The rows lie along a hidden order. The number after each row says roughly how far along it the row is, from 0 to 10. A new part has a new order.
[ 37  29 -88  28 -18   4  16  25  27   1  19  -2   0  24 -41  20 -13 -16
 -10   8  11  -7 -11   7]
0
[ 41  12 -81  -6 -16  -9 -12 -16  10  -6  43  -6  -3  16   9  38  -6 -20
   3 -36  24  -5 -15 -30]
10
[ 36  57 -74  10 -13  20  -2  16   9  12   6 -23  -4  14 -32  30   0 -16
 -12 -34 -12 -11   6  17]
1
[-26  -2 -57  -5 -36   0   2   9  14  -8   5   6  -9  11 -20 -19  -3   7
  11 -11  -5  -6 -27 -41]
3
[  48   11 -102    8  -15   -9    9  -14   22   -6   26  -13    5   20
   10   52   -5  -14    8  -55   22  -13  -43  -60]
9
[  8  36 -68  17   8  -6   6  13  22   3  19   5  -2  20 -35  -5 -14  -7
  -7  -2  -8 -11  -8   4]
0
[ 13  21 -88   0 -29   3   8   5  18  -2  15  -6   0   7 -27 -16 -15 -10
  -9   1  -8 -17 -37   6]
2
[  67   -7 -113    3  -40    1  -10  -15   23   -7   68  -26   10   33
  -13   46  -16  -28   -5  -58   43  -23  -23  -28]
10
[ 24   7 -60   0   8  -5   2 -17   7  -7  12  -2  -7  10  19  39   0   0
  10 -25  13   2 -29 -42]
9
[  3   2 -81  -5 -52  -4   6  -7  29  -1   3  14  -3  33   0   0   1  -9
  -1 -29   2 -10 -25 -15]
6
[  4 -15 -82  -3 -51   5   5   3  25  -5   4  15  -1   9 -21  13  -6   0
   3 -24  -1 -13 -28 -35]
4
[ 39 -29 -82  14 -22  -7   1   9 -16  12  15 -33  -1  20 -21  20  -8 -17
 -16 -45   0  -6   5  28]
5
[ -4  -4 -71  -2 -48   3   6   9  19  -8   9   9  -4  19 -26  -2  -6   5
   9 -17  -5 -11 -29 -46]
4

Next part:
[  -3   31    5   24  -17   19   -8   30  -37  -24   47   53   20   -3
 -122    3  -54]
2
[  7  49  11  15  48  10  64 -12  70   4  34  16   9 -11  -4  -9 -40]
10
[ -2  31  10   6   5  -5   4  12  -3 -30  -8  25  19  -3 -28  15  -9]
3
[ -5 -15  15 -18 -40 -31  19  11  33   0   5 -10 -16   6 -55 -16 -23]
6
[  2  33  11 -13  45 -10  18  -9  28 -23 -27  11  20  -4  34  19  15]
5
[ 11  68   8  27  87  28  76 -17  70   4  42  25  20 -17  19  -6 -44]
10
[  6  48   3  47  21  10  72  -4  28 -19  19  16  21 -18  76   9  -8]
6
[  8  67  10  41  47  15  87  -7  60 -14  35  30  25 -19  36   0 -39]
9
[ -4  -5   3  13 -40 -13  10  16 -15 -13  -2   2   3  -1 -19   1  -4]
2
[ 1 19 -2 17  8  5 17 -1 -3 -9 -2  5 10 -6 39 12  8]
3
[ -2  22  -5  22   4   8 -11  11 -43 -29  -5  26  22  -6  11  25  10]
0
[ -4   8   8  -1 -21  -4   1  15   1  -9  19  17   4   3 -79  -3 -32]
4
[  0  28   0  16  17  11  -9  11 -26 -26   6  31  22  -2 -23  19  -6]
1
[  8  45  -1  18  70  27  29 -13  28   0  25  21  13 -10  19   0 -20]
6
[  -7  -53   16  -27 -104  -50   27   10   38   22   -6  -44  -39   11
  -34  -32   -9]
7
[ 12  77  -4  50  97  40  74 -19  45  -3  39  27  21 -23  88   5 -20]
7
[ -4 -21   2   4 -54 -13   1  16 -13  -1  13  -2  -9   4 -56 -10 -13]
3
[  8  40  -5  15  88  28  14 -18  14  -3   5  19  19 -10  51  12   5]
4
[ -1   6   7   1 -15  -7  21   3  27   3  13   1  -4  -1 -18 -10 -20]
6
[  2  12  14  -4   0 -18  44  -7  53   5  -3 -12  -5  -2  13  -9 -11]
8
[  6  55   2  52  34  15  63  -1  17 -25  16  24  29 -17  68  13 -10]
5
[  6  51  -3  47  42  23  39   1  -1 -25  20  33  28 -16  48  17 -12]
3
